Below is a small trained network, with its code and all its weights. Each question gives an input and a class and asks what happens when units are switched off, that is, made to give their printed mean instead of their output.

import numpy as np


def w(rows, s, z=0):
    codes = np.array(rows[::2]) - 128.0
    scale = np.full(codes.shape[1], s)
    scale[-1] = z or s
    return codes * scale


def f(y):
    return np.maximum(y, 0)


def log_softmax(a):
    a = a - a.max(-1, keepdims=True)
    return a - np.log(np.exp(a).sum(-1, keepdims=True))


def net(x, mask):
    res = np.array(x, float).reshape(1, 6) / 4 @ E
    y = f(res @ A[0][:, :-1].T + A[0][:, -1])
    res = res + np.where(mask, y, B[0][:, -1]) @ B[0][:, :-1]
    return log_softmax(res[-1] @ U[:, :-1].T + U[:, -1])


A, B = {}, {}
E = w([
[130,128,129],'x0',
[187,171,254],'x1',
[187,3,147],'x2',
[229,176,52],'x3',
[128,129,128],'x4',
[127,128,126],'x5',
],0.0077)
A[0] = w([
[202,170,77,32],'neuron 0',
[145,149,181,74],'neuron 1',
[61,244,106,30],'neuron 2',
[208,149,214,155],'neuron 3',
[84,215,118,48],'neuron 4',
[177,190,81,85],'neuron 5',
[2,131,197,53],'neuron 6',
[199,123,89,79],'neuron 7',
[132,111,78,117],'neuron 8',
[174,68,131,37],'neuron 9',
[153,21,151,38],'neuron 10',
[154,137,158,211],'neuron 11',
[131,141,250,156],'neuron 12',
[79,99,165,105],'neuron 13',
[192,236,64,113],'neuron 14',
[144,201,223,21],'neuron 15',
[184,20,114,61],'neuron 16',
[215,157,86,12],'neuron 17',
[200,150,80,254],'neuron 18',
[77,203,100,59],'neuron 19',
[54,121,203,82],'neuron 20',
[195,158,114,185],'neuron 21',
[40,88,37,55],'neuron 22',
[168,62,134,36],'neuron 23',
[202,170,203,60],'neuron 24',
],0.0088,0.0068)
B[0] = w([
[144,30,146,153],'neuron 0',
[167,115,74,151],'neuron 1',
[214,145,192,185],'neuron 2',
[132,127,53,224],'neuron 3',
[212,123,204,166],'neuron 4',
[131,31,147,171],'neuron 5',
[147,1,146,188],'neuron 6',
[120,104,155,156],'neuron 7',
[160,180,103,162],'neuron 8',
[171,164,216,145],'neuron 9',
[178,165,157,175],'neuron 10',
[76,157,85,207],'neuron 11',
[126,130,63,235],'neuron 12',
[122,89,118,167],'neuron 13',
[103,54,149,215],'neuron 14',
[187,99,93,170],'neuron 15',
[172,195,193,183],'neuron 16',
[110,15,187,147],'neuron 17',
[58,97,169,254],'neuron 18',
[237,134,172,169],'neuron 19',
[111,53,135,181],'neuron 20',
[51,79,128,199],'neuron 21',
[208,116,47,195],'neuron 22',
[175,176,193,147],'neuron 23',
[154,116,58,177],'neuron 24',
],0.0075,0.0072)
U = w([
[101,127,117,229],'0',
[211,145,200,96],'1',
[85,121,113,204],'2',
[87,118,113,180],'3',
[73,44,139,4],'4',
[170,121,9,37],'5',
[28,212,130,60],'6',
],0.014)

Each question gives the input, the list of numbers given to net, and the class t.
The units are the neurons (one row each of A and B). Each row of codes is followed by its name. A weight is (code - 128) times the scale printed after its matrix; where a second scale follows, it is the last column's (A, B and U).
mask holds one flag per neuron, in row order. A switched-off neuron (its flag False) gives its mean, the last column of its row in B, instead of its output. The means were averaged over made-up inputs and are rounded, as every weight is.
A unit's drop is (log p(t) with every unit on - log p(t) with that unit switched off) / (log p(t) with every unit on - log p(t) with every unit switched off).
The circuit of an input: a set's keep is (log p(t) with only the set's units on - log p(t) with every unit switched off) / (log p(t) with every unit on - log p(t) with every unit switched off). Starting from the 12 units with the biggest drops (on a tie, the unit counted first), units are removed one at a time, each time the one whose removal leaves the highest keep (on an exact tie, the one counted first), for as long as the keep stays at least 0.8.
units of the circuit, in order: the units of the circuit, biggest drop first
unit that matters most: the unit with the biggest drop
top k neurons: the k neurons with the biggest drops, biggest first
drop of u: that unit's drop, to one decimal
input [-7,-8,-5,-7,-6,-1], class 5: unit that matters most : neuron 22
input [1,0,7,-3,-4,5], class 1: units of the circuit, in order : neuron 16; neuron 10
input [2,-4,-6,-6,-2,1], class 1: units of the circuit, in order : neuron 2; neuron 19; neuron 4; neuron 21
input [8,6,-8,-2,4,2], class 1: top 2 neurons : neuron 2; neuron 4
input [-7,1,7,-7,1,3], class 1: units of the circuit, in order : neuron 10; neuron 16
input [4,5,-8,-8,-1,7], class 1: units of the circuit, in order : neuron 2; neuron 4
input [1,6,3,4,0,4], class 5: units of the circuit, in order : neuron 3; neuron 24
input [6,2,-1,-8,5,0], class 4: top 2 neurons : neuron 6; neuron 20
input [2,6,7,7,-7,7], class 0: top 2 neurons : neuron 21; neuron 3
input [3,-6,-7,-3,-6,-4], class 1: top 3 neurons : neuron 2; neuron 19; neuron 4
input [1,1,-6,-6,5,0], class 1: top 3 neurons : neuron 2; neuron 4; neuron 19
input [0,-3,8,-5,-6,-3], class 1: top 2 neurons : neuron 16; neuron 10
input [-6,5,0,6,0,0], class 3: drop of neuron 6 : 0.1
input [3,-3,-5,7,0,6], class 4: drop of neuron 14 : 0.2
input [-5,-3,8,3,0,-4], class 1: unit that matters most : neuron 16
input [-2,-7,1,-4,-5,3], class 5: drop of neuron 18 : 0.3
input [-3,8,5,-5,8,-1], class 0: drop of neuron 1 : -0.2
